In the rows, zero is written as 128.
[112 171 121 148  83 102 131  71 117 130 153  87 112 143 107 121 121 124
 135 145 177 110 105 134  94 132 171 107  99 124 139 126 101 152 161 111
 106] | mepu
[122 173 138  93 109 130 100 136 133 126 134 106 146 140 116 136  78 105
 167  81 148  98 124 119 132 146  77 120 104 104 180  98 110  83 139 117
 122] | Mipur
[ 96 181 128 102 116 141  93 118 141 121 132  99 140 137 133 117  89  92
 177 111 149  96 118 125 121 131 114 115 100 101 192  83 113 103 128 139
 139] | Mipur
[110 161 133 115 109 123  62 124 148 121 119 124 151 125 118 126 103  88
 171 120 142  87 124 138 124 174 134 107  93  97 171 106  92  98 124 139
 148] | mepu
[128 176 143  86 116 120  92 108 149 112 139 105 153 133 140 108 115 105
 208 113 132 107 126 158 102 115 124 116 121  98 174  84 114  89 159 132
 118] | Zubel
[ 58 113  98  78 109  94 127  88 141 139 184  91 117 150 131 115  93 147
 124 115 189 143  91 169  95 149 126 101 103 137 100 119 118 127 194 117
  89] | fona
[116 172 167  53 113 164 107 104 123 100 123  93 146 142 150 117 112  73
 203 132 133 121 103 143 114 105 108 109 133 107 166 127  73 110 168 130
 170] | Mipur
[111 179 117  90 135 133  83 122 144 101 128 125 140 137 152 108 114 102
 200 107 147  98 113 142 110 157 120 114 117 108 175  82 120  69 142 159
 108] | kofe
[102 157 119 110  94 103 143  92 120 135 148  90  96 126 125 122 113 133
 135 150 176 131 101 148 107 124 153 119 107 125 154 127 101 142 171 115
  93] | Gosa
[ 89 162  99 115  89 104 107  71 127 149 138  99 118 148 115 110 125 114
 114 154 163 124  81 145 108 117 159 112 119 120 150 136 105 167 161 106
 109] | tova
[131 167 132 117  96  94 160  82 105 145 145  93 101 109 104 121 110 138
 130 114 183 132 122 140 102 141 151 125 129 129 134 139  97 143 158 109
  87] | Gik
[104 167 136 118  93  97 152  78 128 123 152  95 107 128 121 123 111 142
 154 138 168 127 101 135 105 119 150 131 128 123 154 130  95 144 148 114
 104] | Gudez
[109 146 102  88  98 111  82  86 173 152 104 116 113 116 133 139 161 150
 172  77 139 133 142  77 169 195 102 126 107 108 171 130 107  50  95 152
 169] | Sivev
[119 156 132  74 116 122 125 127 136 116 135  98 132 130 144 134  92 116
 183  93 146 102 137 140 122 129 108 109 114 102 168 112 123  93 147 133
 140] | Mipur
[124 171 135  90 115 116  90 123 157 119 133 104 145 141 147 121  93 100
 153 118 141 109 120 130 105 127  90 112 109  98 182 121 145 109 135 151
 128] | zizuk
[113 162 138 114 115 107 107 123 132 104 137 116 148 134 124 117 104 105
 187 102 145 101 139 133 128 137 128 117 121 109 156  97 106  90 140 140
 119] | Gug
[119 166 165  99 137 125 105 117 153 113 140 117 138 127 120 134  86 118
 178 157 120  95 137 133 109 150 130 136  75 116 148  85 152  62 160 156
 159] | Gudez
[142 185 159  99 109 110  89 117 128 118 134 111 151 144 130 120 111 112
 204  96 134 106 134 122 130 128 114 133 118  99 182  73 102  84 142 131
 127] | Gik
[ 73 159 101 118  88 103 148  63 125 140 151  90 103 107 132 122 121 128
 144 150 164 122 115 171 125 124 151 116 113 115 153 131 103 155 152 109
 105] | tova
[114 193 151 117  92 141  97 108 145 126 135 113 140 119 115 116  97 116
 197  97 122  88 116 141 134 126 140 111  97  80 173  78 109  99 129 128
 131] | fona
[121 165 108 113 104 157 190   4 127 129 135  97 113 126 116 127  74 156
 145 111 159 115  99  51  98  91 130 133 117 129 191 129 114 184 149  95
 124] | fona
[130 205 120  81 103 136 112  99  96 111 166 100 113  72 130 115 102  87
 188  82 140  74  93 151 136 126  84  96 121  86 207 108  93 104 138 101
 133] | tova
[103 159  90 128  84  90 164 109 110 126 160 105  94 125 112 113 110 136
  95 141 192 139  83 159 114 100 114 121 107 125 148 133 104 199 162 122
  91] | Gug
[ 99 156 109  94  76 118 113  79 138 139 144 102 121 172 130 128 117 167
 161 148 173 131  88 113 104 137 146  99  85 134 135 143  95 150 164 107
 106] | kofe
[102 178 124  93 117 105  69 137 179 114 164 129 161 132 140 124 104 144
 192  98 135 130 124 126 123 170 103 125  85 125 136  97 138  69 149 154
  93] | Zubel
[ 74 156 137  90 102 102 118  94 117 156 153  82 105 186 154 116 142 137
 117 153 175 119  87 195 126 134 183  93 108 109 123 108 117 148 152 109
 111] | Gosa
[ 19 130 120  90 106  98  76  71 171 120 156  91 138 188 199 112 154 140
 240 181 129 129 128 133 179 132 172 104  99 117 149 117 163 116 123 157
 146] | zizuk
[105 165 115  99 101  91 155  97 115 114 159  95  94 119 133 113 113 144
 125 158 180 128 104 133 108 134 140 121 124 131 146 130 127 154 152 117
  85] | Gik
[ 85 156 123 117 107 110 155  76 115 108 151  98  93 116 137 116 108 133
 144 131 180 124 103 147  83 127 163 111 122 123 146 135 112 138 147 117
  78] | mepu
[115 182 149  95 121 132  92 115 143 132 134 107 154 146 142 133 105 104
 201 119 127 105 127 134 126 132 106 105 121 100 170 113 105 103 140 126
 142] | zizuk
[118 189 156  81 117 115 106  81 161  70 181 108 154 137 134 132 106  99
 172  67 101 122 126 107 109 115 101 147 157 104 149 113  96  65 161 132
 151] | Sivev
[159 185 154  87 118 136 124 129 150  96 138 114 145 137 147 136 110 123
 195 103 134 100 113 140 119 120 112 107 112  97 157  82 118  99 161 143
 133] | fona
[135 143 136  85 125  78 122 161 126 128 148  83 142  99 151 124 101 120
 193 109 131  86 183 138 118 150 130 127 178 132 170 110 134  62 134 134
 127] | Gudez
[ 75 144 155 113 113 113 166  65 107 120 137  78 130 198 167 132 134 139
 176 171 154 134 125 168 102  77 160  97 141 110  95 119  65 130 172 112
 139] | Fesu
[120 168 145 101  99  98 117 136 135 126 144  93 142 150 118 130 117 120
 191 103 142 107 153 137 126 128 103 125 124 113 162  90 100  95 139 114
 127] | Gug
[128 182 159  95 110 115  97 133 151 128 137  92 142 134 133 136  94  96
 178  88 143 102 133 157 114 124 129 138 130  97 180  74 107  95 143 130
 135] | fona
[ 86 165 115 114 100 120 152  82 121 111 146  92 111 121 135 111 114 130
 139 138 180 115  98 150  98 136 162 106 115 125 145 128 110 136 157 122
 106] | Mipur
[ 85 135 119 127 107  95 154  83 117 107 146 107  97 109 127 107 114 141
 150 152 189 133 114 152  99 138 165 117 133 130 154 136  99 152 151 123
  93] | zizuk
[108 168  97  95  90 109 119  76 139 133 141 102 106 154 114 113 119 136
 159 145 180 143  85 144 103 139 117 124  98 125 164 118 100 151 175 108
  75] | kofe
[ 92 167 123 121  76 126 196  73 119 107 150  95 108 105 124 113 100 151
 171 154 160 112 114 129 107 111 139 140 135 133 168 114  87 169 161 106
 108] | fona
[117 162 106 106 105  93 135  87 111 149 141  95  99 132 136 123 115 146
 120 145 175 132 112 134 108 120 159 127 118 134 158 127 127 157 162 120
 116] | tova
[ 99 155  95 113  93 117 128  76 129 126 163  93 108 139 117 136 113 135
 154 135 187 133 105 123 126 134 142 114  97 140 150 125  89 154 167 107
  96] | kofe
[123 167 133  80 116 116  91 125 157 121 144 104 156 142 142 124 105 104
 197 111 135 111 122 138 119 136 111 114 111 113 171  93 122  94 154 135
 110] | Gudez
[116 177  96 120 113 137  96 134 150 137 143 112 146 177 139 146  98 127
 145  51 160  98 135  88 123 124 103 109  92 113 168  78 119 102 110 144
 118] | kofe
[102 162 115 101  89 102 142  69 116 117 149  86 105 111 124 108 117 136
 139 142 179 124 105 138 104 135 160 112 129 131 162 136 112 145 161 119
  93] | mepu
[139 218 145 106  71 124 130 186 119  55 152 145 164 143 162  81 121 133
 206 104  64  49 125 119 149 125 128 124 128 100 144  93 214  67 153 160
  98] | fona
[124 185 129 100 109 129 127 104 125 118 131 101 138 128 137 129  89 105
 169 105 131  82 153 115 110 115 100 119 113  97 187  91 120  87 138 125
 141] | tova
[ 85 155 108 108  91  93 134  84 134 144 137  95 101 120 127 116 122 142
 144 154 181 137 105 148 113 140 149 117 107 121 148 130 110 143 149 125
  88] | Gik
[116 183 147  78 102 131  98 119 128  89 130 109 145 136 140 112 104 106
 191 131 125 102 115 137 110 121 112 111 102  94 172  98 118  82 159 129
 130] | Fesu
[110 175 146 116 110 108  72 131 142 131 117 120 147 156 125 120 112 101
 189 124 145 112 126 140 118 155 121 136 109 106 184  92 111  91 145 133
 121] | zizuk
[ 96 149 111 135  88 118 172  72 117 155 157  94 107 135 126 147 133 155
 169  99 157 107 116  88 128 121 114 128 115 137 140 144 102 146 120  96
 129] | Gik
[100 164 123  94 107 114  87 132 152 133 154  95 142 154 130 128 109 104
 169 107 147 107 124 122 125 151  95 120  97 121 163  89 113  79 153 135
 114] | Gosa
[ 76 163  91 124  98 112 146  88 115 125 155 106  96 137 133 111 105 143
 135 158 172 119 103 148 107 122 143 126 106 125 150 118 109 155 155 123
 105] | kofe
[134 178 149 100 119 125  95 100 136 107 135  97 157 141 126 125  88  84
 181  94 136 109 138 140 127 111 116 127 113  92 190  73 108 103 146 125
 121] | Fesu
[ 77 184 109  95  93 124  83 105 137 116 136 123 144 129 148 114 112 108
 203  96 130 115 121 109 133 129 125 119 118 105 175 117  83  98 136 135
 131] | tova
[ 85 160 124 102  93 103 146  91 117 121 162  96 103 144 123 118 114 152
 127 147 178 130 111 155  98 112 157 120 114 123 136 111 104 142 167  98
 103] | Zubel
[135 182 138  93 102 129 106 103 142 116 140  95 144 151 118 130 102 101
 169  98 137  91 126 119 137 118 110 121 115  93 183  72 113 105 150 117
 149] | fona
[ 88 156 122 110 105  98 149  88 112 129 139 105  99 114 136 117 114 146
 141 148 179 126 109 166 114 140 166 119 111 122 147 132 111 150 144 116
 107] | Gug
[132 160 133  71 104 121 119 127 133 103 135 114 133  95 157 114 106 111
 199 112 126 108 142 174 115 129 123 113  98  92 183 103 132  91 156 126
 116] | Gudez
[135 201 158 103 149 113 115  97 138 116 146  93 141 118 170 124 110 111
 175  64 151 100 138 156 106 129 158 113 137  99 169  87 136  90 106 150
 123] | Gug
[ 97 182 102 106 110 102 154 103 116 138 151  80  98 133 129 109 108 122
 109 149 182 111 110 138  96 141 146  98 137 127 139 128 109 134 161 131
  88] | Gosa
[ 89 123 111 115  99 117 154  47 150 108 142 106  96 131 156 118 124 155
  91 160 189 131  64 147 114 130 139 104  98 115 162 129 124 172 123 134
  95] | Sivev
[107 133 137  95  84  85 127  79 124 135 146  83 109 149 124 125 114 163
 130 180 172 127  93 153 139 145 119 121  90 124 153 128 129 152 151  99
 115] | Fesu
[ 91 129  90 135  67 123 125 104 135 148 116 115 101 117 129 136 126 130
 111 133 207 128  85 123 152 165 161 114  69 134 140 155 102 163 141 149
 125] | fona
[113 153 106 129  78 102 151  91 129 126 126 103  93 116 120 129 133 141
 114 169 174 141 109 133 109 117 131 131  85 116 155 130 120 147 154 114
  96] | Gik
[120 172 149  85 114 120  80 115 162 118 144 103 152 144 131 131 116 101
 191 125 120 119 121 134 120 126 109 126 104 107 161  97 118  77 157 133
 138] | Gudez
[169 197 177 107 121 116 132 112 143 100 137 107 134 128 135 120 106 119
 187 106 127 100 125 148 105 128 115 136 136  92 162  84 116 103 141 141
 141] | fona
[ 95 174 159 111 119 131  84 104 142 123 132 100 156 161 117 129 101  87
 184  97 139  88 144 140 105 139 139 123 116 101 174  63  93  80 130 120
 135] | mepu
[ 78 152  94 123 107 108 157  63 134 127 174 102 107  87  97 116  88 116
 164 121 170 124  96 132 114 139 128 124 122 137 147 146  94 146 165 123
  86] | Gudez
[ 90 125 107 119  71 117 148  63 134 133 158  98 105 100  97 109 142 145
 191 130 157 134 112 153 122 115 140 108 102 124 138 139  87 147 159  92
 100] | Zubel
[113 148 136  91 100  85 146  77 124 117 130  82 119 133 144 115 127 128
 162 166 175 114 128 162 102 144 174 102 130 124 139 147 115 133 162 115
 112] | Gug
[131 170 155 114 126 126  90 100 129 123 134 102 146 144 132 124 110  86
 197  89 152 109 139 137 106 138 121 122 112 105 184  85 106  84 147 119
 126] | zizuk
[115 162 143  90 117 138  97 119 143 107 138 103 161 135 141 126  90 106
 193  99 139 103 131 133 120 139 109 115 103 111 182  84 117  83 146 119
 117] | Mipur
[126 172 132 107  97 109 111 129 137 119 136 102 137 143 136 128 106 109
 172 112 147 101 144 123 124 113 118 128 101 101 182  80 123 112 134 136
 124] | Gik
[109 161 122 132  89 100 167  77 105 135 136  86  93 102 116 124 109 131
 124 135 178 125 132 141  94 116 151 128 142 119 170 152  94 154 147  96
 114] | zizuk
[ 71 164 102 124  93 106 151  81 107 135 157  98 102 101 121 122  91 125
 161 142 173 109 112 144 130 136 127 113 114 124 156 131  93 132 157 115
  92] | tova
[116 148 128 104 130 136 106 121 161 109 138  90 165 157 148 120  89  84
 162  62 167  93 155 107 112 162  98  92 111 116 158  94 123  90 105 157
 118] | Mipur
[ 71 135 104 134  87  87 122  91 123 139 160 111 103 137 127 121 146 152
 135 129 172 143  86 149 134 130 156 126 110 127 127 131  91 137 146 119
 118] | Gudez
[136 164 135  93 102 118 103  75 132 140 142  88 157 147 102 125 100 106
 205  91 137  89 134 108 134 123 102 120 120 118 191  86 110  97 162 110
 124] | tova
[ 89 162 120 120 108 111 146  71 105 126 149  95 108 117 127 113  98 132
 161 142 185 125 116 140  94 135 150 105 127 125 162 129  84 139 163 103
  97] | zizuk
[129 193 143 108 110 130 106 128 125 116 138  98 152 141 109 123  91  93
 194  85 143  98 127 121 129 119 116 121 133 108 185  80  98  90 153 125
 114] | Mipur
[129 188 131 112 116 119  85 125 138 107 141 106 156 142 106 138  97  84
 190  82 146 104 136 118 114 137 122 118 108 107 165  81  92  74 164 120
 111] | Fesu
[ 99 159 107 117  90 124 144  68 136 122 153 114 102 137 126 113 115 151
 131 119 160 140  94 119 101 116 136 121  97 120 155 111 109 147 156 119
  96] | Sivev
[134 139 140  85 103 110  80 101 128 160 145  92 134 148 127 134 106 113
 177  84 136 132 135 129 133 117 104 134 112 110 183  92  95  90 161 110
 149] | Sivev
[ 72 179 114  93  88 110  92 131 156 163 136  94 144 143 151 119 104 111
 185 127 121  90 130 157 142 146 111 114 105  96 179 107 125 103 126 129
 111] | Gosa
[113 184 140  47 114 113 163  84 104 104 167  74  83 158 142  97  97  87
 155 109 186 138  71 162 126 131  54 119 142 109 164 139 124 161 161 113
  77] | Mipur
